Each row, then roughly how far along a hidden order it lies, from 0 to 10
[  5 -28  -1   6  18   0  -4  -8  11   2   2 -12   0  16   2   4  15   8
   1  11   3   3]  8
[ -3   3 -17  -6   0   2   5   0  -6  -3   4  -5   1  -3   3  -6  -4  -2
   3  -8   8  -3]  3
[ -1 -11  -2   6  27   0  -4  -7  13   4   2  -8  -4  11   2   1  11   8
   2   6   3   5]  8
[ -6   6   7   0 -45  -2   0   3  -2  -2  -2   0   3   0   1   0  -7  -8
   4   1  -6  -5]  7
[  1   2  10  -1 -39   0  -2   1 -16  -2   2  -2   4  19  -3   2   9  -5
  -6   3   1  -2]  10
[  2   3  -2   1 -63  -1   0   2   5   1  -2  -9   8  -9  -1   2  -7  24
   1   8  11   0]  4
[  6 -18 -11   1  23   1   1  -8   0   0   2  -4   0  -6   4   7   9  10
  -3  19   0  -5]  0
[ -1 -19   0   2  23  -1   2  -1  13  -2   7  -4   1  12   5   0  -5   5
   3  -6  -3  12]  6
[ -7 -21   8   3  -1  -1   3  -2   4  -5   3  -2   5   9   4   0 -15   5
   1  -5  -8  10]  6
[  8 -12  -8  -7 -10   1   3   3  -4  -4   6  -5   0   6   4   4   3   1
  -2   3   4  -2]  2
[ -7   0  10   6 -17  -2  -4  -4   4   2   3  -4   0  12   1   3   0  18
  -5  12  -1   8]  9
[ -6  -9  12   1 -40  -1   1   0  -7  -5  -4   0   8   3  -1  -2  -9  -4
   3  -7  -4   0]  7
[  2 -14  -3   1  27   0   1   0  12  -1   5  -4   1  11   2  -3   0   0
   4 -15   3  14]  5
[  6 -22   8   1 -35  -1   1   2   5  -3  -4  -4  11  -5  -2   3  -5  23
   0  -2   6   8]  4
[  9 -34   1   2  19   0   0  -1  15  -2   7  -8   3  17   4   6   5   9
   0  -1   1  14]  5
[ -1 -17   1   7  22  -1  -4  -8  14   4   3  -9  -3  14   3   3   8  14
  -1  11   0   7]  9
[  3 -24   7   3 -63  -1   0  -3  -9  -4  -2 -14  12  13  -2   3   2   5
   0  11   6  -4]  7
[  0   4  -7   2   7   0  -1  -4   9   4   2   0   1 -12   3   5  -3  26
  -4  16  -3  -1]  1
[ 11 -32   0   2  18  -1   0   1  17  -1   8  -7   1  16   5   8   7   8
   0   3  -1  12]  5
[-6 20 13  2 -1 -2 -5  2  4  3  0  7 -5  5  0  1  6 -3 -2 -2 -7  3]  9
[  4 -29   2   4 -32   1  -1  -7  -6  -3  -3 -15  11  15  -4  -1   9   5
   2   2  12   1]  8
[ -4 -13  -6   0 -13   0   6  -3   5  -1   2  -4   3 -14   5   3 -13  18
   1  10  -6  -3]  3
[ -5  15  12   2 -33  -2  -4   1  -6   1   1   1   1  12  -2   0   3   2
  -5   2  -1   3]  10
[ 10 -20   0   1 -11   0  -1   2  10  -1   2  -9   6   9  -1   2   5  13
   2  -5  10  12]  5
[ -7 -22   6   4 -18  -1   3  -3   4  -4   4  -6   6  12   4   1 -16  12
   0   2  -5   9]  6
[ -5 -13  -2   3  -2  -1   2  -2  11  -1   7  -7   2  12   6   1  -9   8
   2   2  -2   9]  6
[  4 -21 -10   2  25   1   2 -10  -2  -1   1  -5   2  -6   2   5   6  13
  -3  14   2  -2]  0
[ -4 -14   3   2   9  -1   2   0  11  -2   5  -1   0   8   6   2  -9   1
   2  -2  -9   8]  6
[ -5  -8   8   1 -56  -1   0  -1 -11  -4  -5  -6  10   5  -3  -3  -5  -2
   3  -4   4  -2]  7
[ -1  35  -7  -1 -19  -2  -4   3  13   7   2   4  -4 -16   3   4  -4  23
  -3  17  -2  -7]  1
[  1 -28   1   7  29   0  -3  -9  11   2   2 -10   0  15   1   2   9  13
   0   4   2   9]  8
[ -8 -14  -4   1 -26   0   6  -4  -2  -3  -2  -5   9 -14   0  -3 -20  25
   2   0   2   2]  4
[  7  -6  10  -6 -15   0  -2   6  -1  -3  -1   5   4   1  -1   3  -4  17
  -7  -5   1   5]  2
[ -3 -14   9   2 -63  -1   0  -1 -10  -5  -3  -8  11   7  -1   1  -5   2
   1   5   2  -3]  7
[  1  18  -1  -2 -44  -2  -4   4   6   4   2  -1   2  -6   2   5  -9  31
  -7  17   3  -1]  1
[ -3   4   0   1   5   0   0  -2   6   2  -1   4   4 -12   1   0  -9  28
  -4   3  -2   5]  1
[  8 -20   8   0 -10   0   0   3   6  -3  -5  -1   9  -3  -4   0   0  12
   2 -15   7  11]  4
[ 11 -26   1   1   1   0  -1   2  12  -2   4  -8   5  12   1   4   7  10
   1  -4   7  12]  5
[  1 -18  -1   6  30   0  -4  -7  13   3   2  -9  -3  12   2   2  12   6
   2   5   2   6]  8
[ -9  -8  11   1 -35  -1   2   0  -7  -5  -4   0   8   2  -1  -4 -13  -3
   3 -11  -3   3]  7
[  8 -55  -2  -3  11   2   7  -5  -7 -10   6  -9   9  11   4   5  -4  15
  -5   1   0   8]  3
[  6 -32  -3   1  51   2   2  -8  -1  -3  -1   1   2  -7   2   6   8   7
  -3   5  -4   1]  0
[-8  6  7  5 12 -1 -4 -3  9  4  1  0 -4  7  1  0  2  9 -1  1 -3  8]  9
[ -1 -31  -5  -3  29   2   8  -5  -4  -8   1  -1   5  -5   3  -2  -9   5
   1 -11  -4   5]  3
[  6 -23  -2   4 -32   0  -3  -6   0   0   1 -17   6  16  -1   3  14   6
   2  15  10  -3]  8
[  4 -28   1   4 -36   0  -2  -6  -6  -3  -2 -15  10  15  -3   0   9   4
   2   4  11   0]  8
[ -1   5  -7   2   1  -1  -1  -4   9   4   2   0   1 -11   4   5  -3  29
  -4  18  -3  -2]  1
[ -3 -11  25   1  14   0  -3   1 -10  -5  -4  11   4  12  -5  -2   2  -6
  -5 -22  -8  13]  10
[  8 -34   1   3  18   0   1  -1  13  -3   6  -8   5  17   3   4   3  10
   1  -4   2  17]  5
[  7 -32   4   3   8   1  -2  -6   0  -2  -3  -9   5  13  -2   1  15  -3
   3  -4   4   3]  8
[  8 -23  -5  -7  19   1   4   2  -2  -5   5  -1  -1   3   5   4   4  -4
  -1  -4  -3  -1]  2
[  6 -29  -8   1  14   2   3  -9  -8  -4   0  -7   4  -1   1   5   7  10
  -4  15   5  -2]  0
[ -2 -31  -6  -1   9   1   8  -6  -1  -6   3  -5   6  -5   4   1 -12  15
   0   0  -4   3]  3
[ -1 -18   3   1  36  -1   2   0  14  -2   5   1   0   9   5   0  -4  -3
   4 -12  -8  12]  6
[-4 -5  0  7 17 -1 -4 -7 13  5  3 -8 -4 11  2  1  6 14  0 10  1  7]  9
[  4  -3   9  -3 -17   1  -2   1 -18  -3   1  -1   3  18  -3   1  14 -14
  -5  -2  -2  -5]  10
[  5 -20   0   3 -30   0  -2  -5  -3  -1  -2 -14   7  13  -2   1  13   1
   3   6  11  -2]  8
[  0  -6   9   0 -40   1  -1  -2 -22  -4   2  -7   8  22  -4  -1   7  -1
  -7   0   4   0]  10
[ -1 -20  -9  -2   7   0   6  -3   3  -3   4  -3   0  -8   6   4  -7   9
   1   7  -7  -4]  3
[ -3 -27  -6  -1  18   1   8  -5  -1  -6   2  -2   4  -8   4   0 -11  11
   1  -4  -6   2]  3
[  4 -16  -1   3 -30   0  -3  -4  -2   0  -2 -13   6  12  -2   1  13  -2
   4   6   9  -4]  8
[  3   0  11  -2 -29   0  -2   2 -16  -2   2  -1   2  18  -3   2  12 -10
  -5   2  -2  -4]  10
[-4  7  4  5 32 -2 -5 -2 17  6  2  2 -9  5  3  3  9  2  1  3 -7  5]  9
[ -5   9   9   5 -41  -3  -4  -1   1   3   4  -5   0  14   1   5   2  15
  -7  16  -1   4]  9
[  7 -26  -1   4 -10   0  -3  -6   3   1   0 -14   4  15  -1   3  16   2
   2   9   7  -1]  8
[  8 -29   2   3  17   0  -3  -5   6   0  -1  -8   1  12   0   3  19  -6
   4   0   2   0]  8
[ -7  -5   9   2 -57  -1   1  -1 -11  -5  -4  -5  10   4  -2  -3  -9  -1
   3  -4   2  -1]  7
[  5 -21   2   3 -29   0  -2  -4  -3  -2  -2 -12   7  12  -2   1  13  -2
   3   5   8  -3]  8
[  5 -29  -1   4 -20   1  -2  -7  -2  -1   0 -16   8  16  -2   1  13   6
   2   7  10   1]  8
[  1 -13   8   1 -48  -1  -1  -1  -8  -3  -4  -7   9   7  -3   0   4  -4
   3   1   4  -4]  7
[ 11 -25   1  -7   3   1   3   3  -5  -7   4  -1   3   8   3   4   3   3
  -4  -5   2   3]  2
[  5 -31   0   5  -5   1  -2  -8   1  -1  -1 -15   7  16  -2   1  13   6
   2   4   9   3]  8
[ -5 -21  12   2 -54   0   1  -3 -14  -7  -5  -7  14   8  -4  -3  -8   3
   2  -6   4   2]  7
[ -6   7   9   5 -18  -2  -5  -1   6   4   3  -2  -2  11   2   5   3  12
  -5  12  -3   5]  9
[  5 -27   3   4 -34   0  -1  -6  -6  -3  -2 -14  10  14  -3   1  10   4
   2   4  10  -1]  8
[ 12 -18   4   0  -6  -1  -1   4  12  -1   0  -3   4   3  -1   5   8   7
   2  -6   4   9]  5
[  5 -27   1   2  34   0   1   0  16  -2   7  -3   0  14   5   3   2   1
   2  -8  -4  13]  5
[  3  17   4  -6 -25  -1  -3   8   1   1  -1   6  -1  -4   0   1  -4  15
  -4  -2   3   0]  1
[  6  -8   5   0 -33  -1   0   4   7   0  -4  -3   6  -8  -2   3  -1  16
   2  -2   5   4]  4
[ -7 -18  -4   1 -19   0   6  -5  -1  -4  -1  -5   8 -14   2  -2 -19  24
   1   1   0   2]  3
[ -6  10   3   1 -63  -2  -1   1  -7  -1  -2  -7   6   2   0   0  -5  -3
   3   9   3  -9]  7
[ 10 -23  -1   1   7   0  -1   2  13  -1   5  -8   4  13   2   3   7   8
   2  -5   6  12]  5
[ 10 -22   5   1 -17   0  -1   2   7  -2  -1  -6   8   4  -2   2   3  14
   1  -7   8  11]  5
[  9  -6  -2  -5 -55  -1  -1   5  -4  -2   5  -9   5  11   2   7  -1  21
  -8  15   9  -1]  2
[  3 -12 -11   2  19   1   1  -8   3   1   2  -4   1  -8   3   6   5  16
  -4  18   0  -3]  0
[ 10 -30   0   2  11   0   0   0  14  -2   7  -8   3  16   3   5   6  10
   1  -2   3  14]  5
[  2 -10   3   2 -47   0  -2  -2  -7  -2  -3 -10   7   9  -3   0   9  -4
   4   3   8  -5]  7
[  3 -37  -5  -3  30   2   7  -4  -2  -7   4  -2   4  -1   5   2  -5   6
   0  -6  -6   3]  3
[  0 -15   4   2 -42  -1   2   0   3  -2  -4  -4  10 -12  -1   2 -13  26
   0   2   3   3]  4
[ 10 -21  -6  -6  -4   1   3   2  -2  -5   6  -5   1   8   5   7   4   3
  -4   5   1  -1]  2
